array([[110, 115, 146, 123, 143, 120],
       [129, 145, 135, 112, 154, 146],
       [101, 155, 137, 145, 130, 113]])
155

array([[130, 144, 149, 149, 149],
       [128, 128, 128, 131, 146],
       [128, 130, 145, 149, 149]])
130

array([[118, 110, 124, 150, 124, 106],
       [106, 140, 141, 113, 141, 147],
       [154, 136, 123, 153, 123, 126]])
136

array([[126, 137, 133, 126, 121, 126, 122],
       [118, 125, 128, 128, 136, 133, 124],
       [125, 138, 116, 125, 124, 105, 135]])
138

array([[130, 126, 129, 127, 111, 118, 142],
       [126, 106, 126, 125, 131, 129, 140],
       [137, 129, 112, 125, 112, 132, 110]])
129

array([[122, 121, 124, 119],
       [118, 156, 121, 112],
       [149, 102, 111, 122]])
102

array([[122, 116, 124, 131, 131, 128, 138],
       [ 99, 126, 140, 136, 116, 151, 145],
       [132, 139, 145, 128, 111, 142, 122]])
139

array([[124, 130, 128, 129, 136, 131, 118],
       [119, 140, 127, 122, 153, 129, 104],
       [121, 127, 128, 136, 135, 128, 127]])
127

array([[135, 116, 130, 127, 136, 138],
       [124, 136, 116, 137, 154, 125],
       [133, 112, 135, 120, 126, 127]])
112
---
[130 118 141 106] --> 118

[138 156 130 157 146 154] --> 138

[[118 122 140 137 127 138 101]
 [156 122 155 107 139 155 135]] --> 107

[[135 126 118 131]
 [124 123 101 107]] --> 107

[[156 138 124 145]
 [111 117 153 116]] --> 116

[139 125 145 120 104] --> 120

[131 152 133 126] --> 131

[[152  99 126 139]
 [112 122 127 150]] --> 112
---
[129 144 111 132 115 157 119] Out: 132

[[117 102 136 127]
 [107 147 148 120]
 [112 101 138 126]] Out: 127

[146 123 130 154] Out: 154

[146 115 137 120 126 106] Out: 120

[[131 128 128 130 134 129]
 [115 110 130 152 105 103]
 [128 134 125 126 127 130]] Out: 130

[[104 128 127 105]
 [149 119 123 130]] Out: 105

[135 123 106 150 136 114 149] Out: 150

[[122 135 132 130 149]
 [144 121 122 125 134]
 [135 114 134 103 117]] Out: 130

[[116 123 133 126 129 136 127]
 [147 137 137 134 124 136 100]] Out: 126

[[135 127 122 134 127 122]
 [140 113 134 143 121 101]
 [115 135 125 142 134 123]] Out: 134
---
[[133 133 130 127 131 131 129 125 135]
 [132 124 121 133 130 127 129 133 138]
 [128 130 123 129 128 128 129 130 137]
 [125 133 130 129 129 127 126 125 128]
 [130 156 128 129 116 125 126 134 113]
 [125 115 125 125 120 130 127 131 132]
 [129 142 119 128 147 130 128 123 151]
 [127 132 128 127 130 132 129 130 144]
 [126 136 119 122 129 126 130 120 135]
 [133 141 124 129 127 129 125 122 135]] Answer: 135

[[124 126 128 126 127 132 143 123 129 116 113 124 124]
 [131 139 121 116 134 119 117 139 125 144 147 130 130]
 [120 119 141 130 125 129 137 118 129 119 117 125 128]
 [124 134 123 118 130 129 111 138 135 137 151 129 132]
 [125 122 141 138 122 125 130 124 130 130 115 131 131]
 [120 120 142 130 126 128 135 117 130 119 117 125 127]
 [130 127 120 130 133 138 142 118 127 123 128 126 125]
 [123 124 144 135 126 125 130 126 136 128 110 128 127]
 [125 136 123 118 131 129 112 139 134 138 151 130 133]
 [127 124 133 139 122 124 126 129 121 121 118 134 125]
 [126 129 120 127 130 133 144 120 128 117 118 125 125]] Answer: 124

[[141 125 107 112 144 142 119]
 [125 129 139 135 140 150 137]
 [127 129 139 155 120 133 137]
 [109 132 104 139 118 131 132]
 [127 120 121 107 123 128 106]] Answer: 119

[[127 137 141 112 115 137 131 136 123 124 110 135]
 [119 124 140 150 142 116 125 119 137 125 126 137]
 [120 124 139 150 143 117 125 119 137 126 126 138]
 [121 129 126 148 142 121 115 122 134 119 124 142]
 [132 123 115 133 129 125 120 120 125 121 136 126]
 [134 135 146 120 114 133 127 135 130 117 111 130]
 [122 122 143 147 137 116 126 117 139 128 128 133]] Answer: 135

[[146 133 125 119 131 129 127 137 140]
 [134 123 125 134 157 131 141 131 135]
 [138 128 115 120 122 119 108 130 124]
 [121 127 116 127 103 133 125 133 136]
 [124 131 132 116 143 130 121 132 132]
 [139 124 132 122 127 139 134 125 124]
 [155 132 123 116 122 126 126 124 142]
 [117 135 129 142 120 124 146 118 136]
 [126 124 134 132 119 136 136 121 128]
 [117 128 126 136 138 132 121 124 133]
 [126 121 123 131 135 122 124 133 129]
 [135 126 125 131 125 134 123 120 147]] Answer: 140

[[133 124 130 130 122 137 131]
 [119 123 132 133 132 120 131]
 [125 129 125 133 131 129 127]
 [127 125 130 130 133 132 125]
 [131 127 132 128 129 133 131]
 [125 124 125 125 126 130 120]
 [123 133 118 127 124 134 117]
 [125 131 127 128 124 133 126]
 [125 132 119 130 124 132 131]
 [124 129 131 124 133 129 133]
 [131 125 126 130 135 130 128]
 [121 106 123 123 138 118 154]] Answer: 131

[[125 114 131 119 133 146 127 121 125 132 135 128 124 132 140 117]
 [137 127 131 128 119 120 132 143 123 119 124 138 124 130 127 145]
 [123 130 121 110 114 120 134 126 133 129 135 140 111 140 131 129]
 [126 125 131 128 124 105 117 133 123 125 110 140 124 123 125 119]
 [125 129 115 113 119 124 127 126 137 132 131 134 113 139 125 129]
 [137 121 118 107 129 131 137 116 123 129 117 129 122 125 115 126]
 [125 140 134 131 129 139 122 141 115 125 126 138 138 125 142 122]
 [141 125 142 128 117 127 139 141 113 122 120 138 128 123 131 140]
 [125 119 134 143 119 146 115 143 129 140 120 128 128 125 129 131]
 [130 129 112 119 143 146 115 131 133 122 135 126 128 135 125 133]] Answer: 117
---
[113 101 120 112 120 130 109]: 101
[154 119 149 115]: 119
[110 151 127 149 119]: 151
[158 114 110 135 139 119]: 114
[143 129 138 137 133 154]: 129
[114 158 109 132 147 101 118]: 158
[128 143 142 145 102 140]: 143
---
[127 129 120 108 148 152 140] ⇒ 152, 148

[[116 153 103 132]
 [121 155 151 132]] ⇒ 155, 153

[144 146 141 154 145 141] ⇒ 154, 146

[[127 129 100 137 143 132]
 [122 128 105 149 135 131]
 [130 130 111 148 143 124]] ⇒ 149, 148

[125 131 117 150] ⇒ 150, 131

[120 107 128 143 103  98 121] ⇒ 143, 128

[[130 132 124 106 110]
 [121 125 133 147 151]] ⇒ 151, 147

[109 104 136 141] ⇒ 141, 136

[[143 127 118 134 113 126]
 [114 132 146 130 151 128]] ⇒ 151, 146

[119 101 131 116 111 125] ⇒ 131, 125
---
[[156 125 147 151 151 148 154]
 [138 124 151 157 156 152 140]
 [108 131 103 105 103 106 111]] -> 125

[[135 140 123 127 139 132 121]
 [146 151 108 137 148 139 109]
 [130 131 128 130 131 131 130]] -> 140

[[114 124 113 152 120]
 [140 109 129 136 109]
 [155 132 142 115 125]] -> 124

[[131 127 136 129 136]
 [150 109 138 138 138]
 [108 139 132 116 122]] -> 127

[[101 122 101 112 129 134]
 [145 118 145 116 130 130]
 [157 135 157 151 125 110]] -> 122

[[135 135 129 132 110 128 143]
 [133 128 128 153 123 122 139]
 [133 128 131 131 118 122 145]] -> 135

[[103 139 123 119 139 120]
 [157 111 128 145 117 124]
 [ 99 143 125 114 140 127]] -> 139

[[133 128 118 121 142 143]
 [111 134 132 131 125 123]
 [155 122 140 135 116 115]] -> 128

[[124 124 128 125 113]
 [132 135 134 107 129]
 [115 130 123 119 129]] -> 124

[[156 121 136 121]
 [139 113 118 138]
 [125  99 129 138]] -> 121
